Below is a small trained network, with its code and all its weights. Each question gives an input and a target symbol and asks what happens when units are switched off, that is, made to give their printed mean instead of their output.

import numpy as np


def w(rows, s, z=0):
    codes = np.array(rows[::2]) - 128.0
    scale = np.full(codes.shape[1], s)
    scale[-1] = z or s
    return codes * scale


def norm(h):
    return h / np.sqrt((h * h).mean(-1, keepdims=True) + 1e-5)


def f(y):
    return np.maximum(y, 0)


def softmax(a):
    e = np.exp(a - a.max(-1, keepdims=True))
    return e / e.sum(-1, keepdims=True)


def log_softmax(a):
    a = a - a.max(-1, keepdims=True)
    return a - np.log(np.exp(a).sum(-1, keepdims=True))


def net(x, mask):
    ids = ['ΔΘΛΞΠΣΦΩαβγεζμτ'.index(c) for c in x.split()]
    T = len(ids)
    res = E[ids] + P[:T]
    r = norm(res)
    for j in range(3):
        rows = slice(2 * j, 2 * j + 2)
        q, k, v = (r @ M[0][rows].T for M in (Q, K, V))
        z = softmax(np.where(np.tri(T) > 0, q @ k.T / 2**0.5, -1e9)) @ v
        o = O[0][rows]
        res = res + np.where(mask[j], z, o[:, -1]) @ o[:, :-1]
    y = f(norm(res) @ A[0][:, :-1].T + A[0][:, -1])
    res = res + np.where(mask[3:15], y, B[0][:, -1]) @ B[0][:, :-1]
    return log_softmax(norm(res)[-1] @ U[:, :-1].T + U[:, -1])


Q, K, V, O, A, B = {}, {}, {}, {}, {}, {}
E = w([
[164,90,113,59,38],'Δ',
[147,140,191,115,192],'Θ',
[155,154,184,128,194],'Λ',
[117,133,122,139,32],'Ξ',
[149,157,158,127,218],'Π',
[194,175,88,17,41],'Σ',
[98,106,117,81,126],'Φ',
[152,161,76,141,70],'Ω',
[96,185,103,193,198],'α',
[111,129,253,170,213],'β',
[153,145,172,74,184],'γ',
[149,131,215,103,126],'ε',
[156,141,191,128,173],'ζ',
[157,120,172,95,136],'μ',
[94,136,169,75,173],'τ',
],0.015)
P = w([
[138,76,59,157,87],'0',
[240,225,232,103,129],'1',
[76,109,101,108,116],'2',
[206,240,208,121,112],'3',
[63,124,119,99,107],'4',
[252,247,202,110,96],'5',
],0.011)
Q[0] = w([
[155,123,122,154,129],'H0',
[73,90,120,112,140],'H0',
[252,176,162,139,118],'H1',
[57,130,95,44,143],'H1',
[114,166,163,170,108],'H2',
[96,136,158,82,152],'H2',
],0.028)
K[0] = w([
[183,74,143,91,153],'H0',
[41,161,158,139,112],'H0',
[241,31,68,151,161],'H1',
[71,249,80,109,82],'H1',
[137,140,169,152,124],'H2',
[154,201,98,95,120],'H2',
],0.021)
V[0] = w([
[168,216,150,139,126],'H0',
[164,132,99,3,123],'H0',
[119,98,186,246,33],'H1',
[175,230,34,142,103],'H1',
[166,93,165,168,139],'H2',
[117,177,132,92,129],'H2',
],0.023)
O[0] = w([
[133,143,100,189,144,203],'H0',
[176,75,182,155,187,253],'H0',
[249,116,38,141,151,56],'H1',
[118,192,153,8,163,201],'H1',
[161,118,95,164,159,177],'H2',
[153,128,104,114,76,231],'H2',
],0.017,0.0074)
A[0] = w([
[30,69,58,62,176,173],'N0',
[27,58,142,73,113,72],'N1',
[171,169,128,123,68,145],'N2',
[149,82,26,90,159,99],'N3',
[159,132,150,67,167,85],'N4',
[57,4,112,118,181,52],'N5',
[193,131,74,92,177,148],'N6',
[156,76,155,126,143,214],'N7',
[54,95,83,158,196,93],'N8',
[183,84,127,153,141,253],'N9',
[3,89,57,96,156,113],'N10',
[99,40,108,54,124,13],'N11',
],0.02,0.0045)
B[0] = w([
[69,13,127,240,156,180],'N0',
[113,83,85,36,21,212],'N1',
[104,144,124,171,195,196],'N2',
[176,230,219,121,143,187],'N3',
[89,178,95,197,77,255],'N4',
[219,129,44,84,210,159],'N5',
[59,9,117,109,158,239],'N6',
[184,147,132,189,161,205],'N7',
[108,149,251,124,110,161],'N8',
[79,159,105,42,52,237],'N9',
[221,206,117,223,202,174],'N10',
[68,177,32,137,88,145],'N11',
],0.026,0.009)
U = w([
[208,202,168,138,42,63],'Δ',
[101,29,44,94,113,139],'Θ',
[114,131,102,225,31,132],'Λ',
[130,171,107,26,202,129],'Ξ',
[192,94,80,199,107,200],'Π',
[92,200,60,236,163,73],'Σ',
[223,107,97,168,139,254],'Φ',
[158,219,5,101,91,6],'Ω',
[23,87,93,127,208,65],'α',
[167,37,132,106,62,237],'β',
[34,170,133,68,53,106],'γ',
[88,47,197,233,112,74],'ε',
[213,124,90,89,188,184],'ζ',
[126,50,235,98,134,73],'μ',
[131,200,239,136,165,170],'τ',
],0.015,0.0035)

Each question gives the input, a string of symbols that net reads in full, and the target symbol t.
The units are the heads (2 rows each of Q, K, V and O) and the neurons (one row each of A and B). Each row of codes is followed by its name. A weight is (code - 128) times the scale printed after its matrix; where a second scale follows, it is the last column's (O, A, B and U).
mask holds one flag per unit, heads first, then neurons. A switched-off unit (its flag False) gives its mean, the last column of its rows in O or B, instead of its output. The means were averaged over made-up inputs and are rounded, as every weight is.
A unit's drop is (log p(t) with every unit on - log p(t) with that unit switched off) / (log p(t) with every unit on - log p(t) with every unit switched off).
The circuit of an input: a set's keep is (log p(t) with only the set's units on - log p(t) with every unit switched off) / (log p(t) with every unit on - log p(t) with every unit switched off). Starting from the 12 units with the biggest drops (on a tie, the unit counted first), units are removed one at a time, each time the one whose removal leaves the highest keep (on an exact tie, the one counted first), for as long as the keep stays at least 0.8.
units of the circuit, in order: the units of the circuit, biggest drop first
unit that matters most: the unit with the biggest drop
k most important neurons: the k neurons with the biggest drops, biggest first
drop of u: that unit's drop, to one decimal
input β μ τ Π, target Π: units of the circuit, in order : H1
input Σ β μ ζ Φ τ, target τ: 3 most important neurons : N4, N9, N1
input Π Π Σ Σ Ξ Π, target γ: units of the circuit, in order : H1, N1
input γ Σ Λ, target γ: 2 most important neurons : N1, N6
input α Σ Π Λ ε γ, target α: 3 most important neurons : N6, N4, N1
input Σ α Λ Π Λ μ, target τ: units of the circuit, in order : H1, H0, N4
input ζ ε Σ α, target Ω: 3 most important neurons : N9, N3, N0
input Σ Π Λ ε ε Σ, target τ: units of the circuit, in order : H1, H0
input τ Π Ω, target α: 4 most important neurons : N0, N9, N6, N1
input Π Φ Φ, target Θ: 3 most important neurons : N1, N5, N11
input Σ Λ Σ Θ Π, target γ: units of the circuit, in order : N1, H1
input Ξ Λ Λ, target Ξ: units of the circuit, in order : H1, N3, N6, N9
input Θ Σ Φ Π, target Λ: units of the circuit, in order : H1, N9
input τ Σ Λ Σ, target ε: unit that matters most : H1
input Δ τ ζ μ Σ Φ, target Θ: units of the circuit, in order : N6, H1
input μ γ γ Δ Σ γ, target β: 2 most important neurons : N9, N6
input μ Λ Λ Σ τ τ, target β: units of the circuit, in order : H1, N9, H0
input Π Σ Θ Π Λ β, target γ: units of the circuit, in order : H1, N1
input α Σ Ω Λ, target α: units of the circuit, in order : H1, N6, N4, N9
input τ Σ Σ Θ Σ β, target ε: unit that matters most : H1
input Σ Λ Σ τ, target τ: 2 most important neurons : N9, N4
input Λ α Ω Ξ β Θ, target Σ: 2 most important neurons : N2, N6
input Φ Δ Π μ, target Δ: 2 most important neurons : N9, N6
input Ξ Σ Ω τ, target ζ: 2 most important neurons : N3, N6
input Λ Π Δ, target Ω: 3 most important neurons : N5, N11, N6
input α γ Θ τ, target α: 4 most important neurons : N6, N9, N2, N1
input ε Σ α Σ Θ Φ, target Φ: units of the circuit, in order : H1
input Π Ω Θ Σ τ, target β: 2 most important neurons : N1, N5
input γ ζ τ α Ω Π, target μ: drop of H1 : 0.4
input ζ γ Λ τ Ξ, target Ξ: drop of N3 : 0.6
